Below are the code and all the weights of a small trained network. Each question names an input and a class and asks about switching units off, where a switched-off unit gives its printed mean instead of its output.

import numpy as np


def w(rows, s, z=0):
    codes = np.array(rows[::2]) - 128.0
    scale = np.full(codes.shape[1], s)
    scale[-1] = z or s
    return codes * scale


def norm(h):
    return h / np.sqrt((h * h).mean(-1, keepdims=True) + 1e-5)


def f(y):
    return np.maximum(y, 0)


def log_softmax(a):
    a = a - a.max(-1, keepdims=True)
    return a - np.log(np.exp(a).sum(-1, keepdims=True))


def net(x, mask):
    res = np.array(x, float).reshape(1, 2) / 4 @ E
    u = 0
    for l in range(4):
        y = f(norm(res) @ A[l][:, :-1].T + A[l][:, -1])
        res = res + np.where(mask[u : u + 8], y, B[l][:, -1]) @ B[l][:, :-1]
        u += 8
    return log_softmax(norm(res)[-1] @ U[:, :-1].T + U[:, -1])


A, B = {}, {}
E = w([
[145,3,139,152],'x0',
[37,59,34,235],'x1',
],0.0059)
A[0] = w([
[211,128,183,204,9],'0.n1',
[68,86,214,236,92],'0.n2',
[144,41,129,49,64],'0.n3',
[65,87,143,119,175],'0.n4',
[87,170,158,129,151],'0.n5',
[34,107,110,127,111],'0.n6',
[86,135,64,123,164],'0.n7',
[107,174,255,164,74],'0.n8',
],0.009,0.0014)
B[0] = w([
[109,150,3,73,166],'0.n1',
[208,164,115,96,252],'0.n2',
[118,164,112,175,217],'0.n3',
[176,167,100,46,205],'0.n4',
[92,229,110,153,195],'0.n5',
[29,170,119,29,239],'0.n6',
[175,167,226,102,229],'0.n7',
[149,80,30,55,212],'0.n8',
],0.0047,0.0038)
A[1] = w([
[197,151,114,116,150],'1.n1',
[160,130,207,86,67],'1.n2',
[194,38,214,207,99],'1.n3',
[178,1,145,164,106],'1.n4',
[145,117,145,137,76],'1.n5',
[200,133,149,238,2],'1.n6',
[170,114,136,169,37],'1.n7',
[166,49,183,153,79],'1.n8',
],0.0096,0.0022)
B[1] = w([
[118,135,173,99,253],'1.n1',
[150,83,128,153,203],'1.n2',
[95,131,69,65,182],'1.n3',
[166,255,99,141,247],'1.n4',
[80,128,152,146,132],'1.n5',
[127,144,110,128,132],'1.n6',
[128,72,98,108,138],'1.n7',
[107,207,55,191,178],'1.n8',
],0.0073,0.0038)
A[2] = w([
[58,124,101,168,225],'2.n1',
[94,192,210,195,82],'2.n2',
[51,135,254,144,158],'2.n3',
[154,155,114,96,121],'2.n4',
[40,45,128,90,51],'2.n5',
[82,191,172,38,136],'2.n6',
[75,121,210,204,3],'2.n7',
[2,167,63,178,202],'2.n8',
],0.0085,0.0018)
B[2] = w([
[218,176,177,86,175],'2.n1',
[68,196,2,168,153],'2.n2',
[128,100,4,234,141],'2.n3',
[87,153,47,129,192],'2.n4',
[99,185,173,107,139],'2.n5',
[96,24,120,227,253],'2.n6',
[120,176,146,141,128],'2.n7',
[173,75,229,41,245],'2.n8',
],0.0056,0.0074)
A[3] = w([
[92,193,10,126,194],'3.n1',
[89,86,65,136,54],'3.n2',
[196,95,222,44,4],'3.n3',
[211,48,207,39,120],'3.n4',
[150,22,84,219,43],'3.n5',
[146,107,98,33,247],'3.n6',
[2,223,131,133,93],'3.n7',
[111,149,65,248,206],'3.n8',
],0.0069,0.0023)
B[3] = w([
[125,128,74,118,253],'3.n1',
[86,129,144,208,147],'3.n2',
[82,98,231,73,207],'3.n3',
[125,214,235,124,236],'3.n4',
[81,3,39,131,152],'3.n5',
[57,107,150,137,240],'3.n6',
[202,138,64,111,207],'3.n7',
[121,117,244,75,190],'3.n8',
],0.0069,0.0063)
U = w([
[142,222,22,67,189],'0',
[97,168,246,71,194],'1',
[46,31,88,162,166],'2',
[181,122,139,186,42],'3',
[186,132,137,204,29],'4',
[190,152,142,240,2],'5',
[189,148,141,223,2],'6',
],0.014,0.0078)

Each question gives the input, the list of numbers given to net, and the class t.
The units are the neurons (one row each of A and B). Each row of codes is followed by its name. A weight is (code - 128) times the scale printed after its matrix; where a second scale follows, it is the last column's (A, B and U).
mask holds one flag per neuron, layer by layer. A switched-off neuron (its flag False) gives its mean, the last column of its row in B, instead of its output. The means were averaged over made-up inputs and are rounded, as every weight is.
A unit's drop is (log p(t) with every unit on - log p(t) with that unit switched off) / (log p(t) with every unit on - log p(t) with every unit switched off).
most important unit: the unit with the biggest drop
top k neurons: the k neurons with the biggest drops, biggest first
top k neurons in layer l: the k neurons of layer l with the biggest drops, biggest first
drop when u is switched off: that unit's drop, to one decimal
input [6,5], class 0: top neuron	(1.n4)
input [-3,-1], class 2: top 2 neurons	(1.n4; 2.n6)
input [-3,0], class 2: top 4 neurons	(1.n4; 1.n8; 2.n6; 0.n3)
input [-2,-3], class 2: top 4 neurons	(2.n8; 1.n4; 2.n6; 0.n2)
input [5,5], class 0: top 4 neurons	(1.n4; 0.n2; 0.n5; 2.n6)
input [-2,-1], class 2: top 2 neurons	(1.n4; 2.n6)
input [8,8], class 0: top 3 neurons in layer 1	(1.n4; 1.n8; 1.n1)
input [4,-3], class 0: top 3 neurons	(0.n6; 0.n5; 2.n8)
input [2,-3], class 2: top 2 neurons in layer 0	(0.n7; 0.n1)
input [-2,3], class 2: top 4 neurons	(1.n4; 0.n7; 2.n6; 0.n8)
input [-3,3], class 2: top 3 neurons in layer 0	(0.n7; 0.n3; 0.n1)
input [6,8], class 1: top 2 neurons in layer 2	(2.n8; 2.n6)
input [1,0], class 2: top 2 neurons	(1.n4; 2.n8)
input [-2,8], class 1: top neuron	(2.n8)
input [-4,-1], class 0: top 2 neurons	(0.n5; 3.n7)
input [3,0], class 2: top 4 neurons in layer 0	(0.n4; 0.n2; 0.n1; 0.n3)
input [8,7], class 0: top 3 neurons	(1.n4; 0.n2; 2.n6)
input [4,5], class 1: top 2 neurons	(0.n6; 2.n8)
input [-3,-2], class 2: top 2 neurons in layer 1	(1.n4; 1.n8)
input [0,-2], class 2: most important unit	2.n8
input [4,7], class 1: drop when 0.n6 is switched off	0.8
input [-2,1], class 2: drop when 1.n4 is switched off	0.9
input [5,6], class 1: drop when 0.n6 is switched off	1.2
input [7,8], class 1: drop when 2.n1 is switched off	1.0
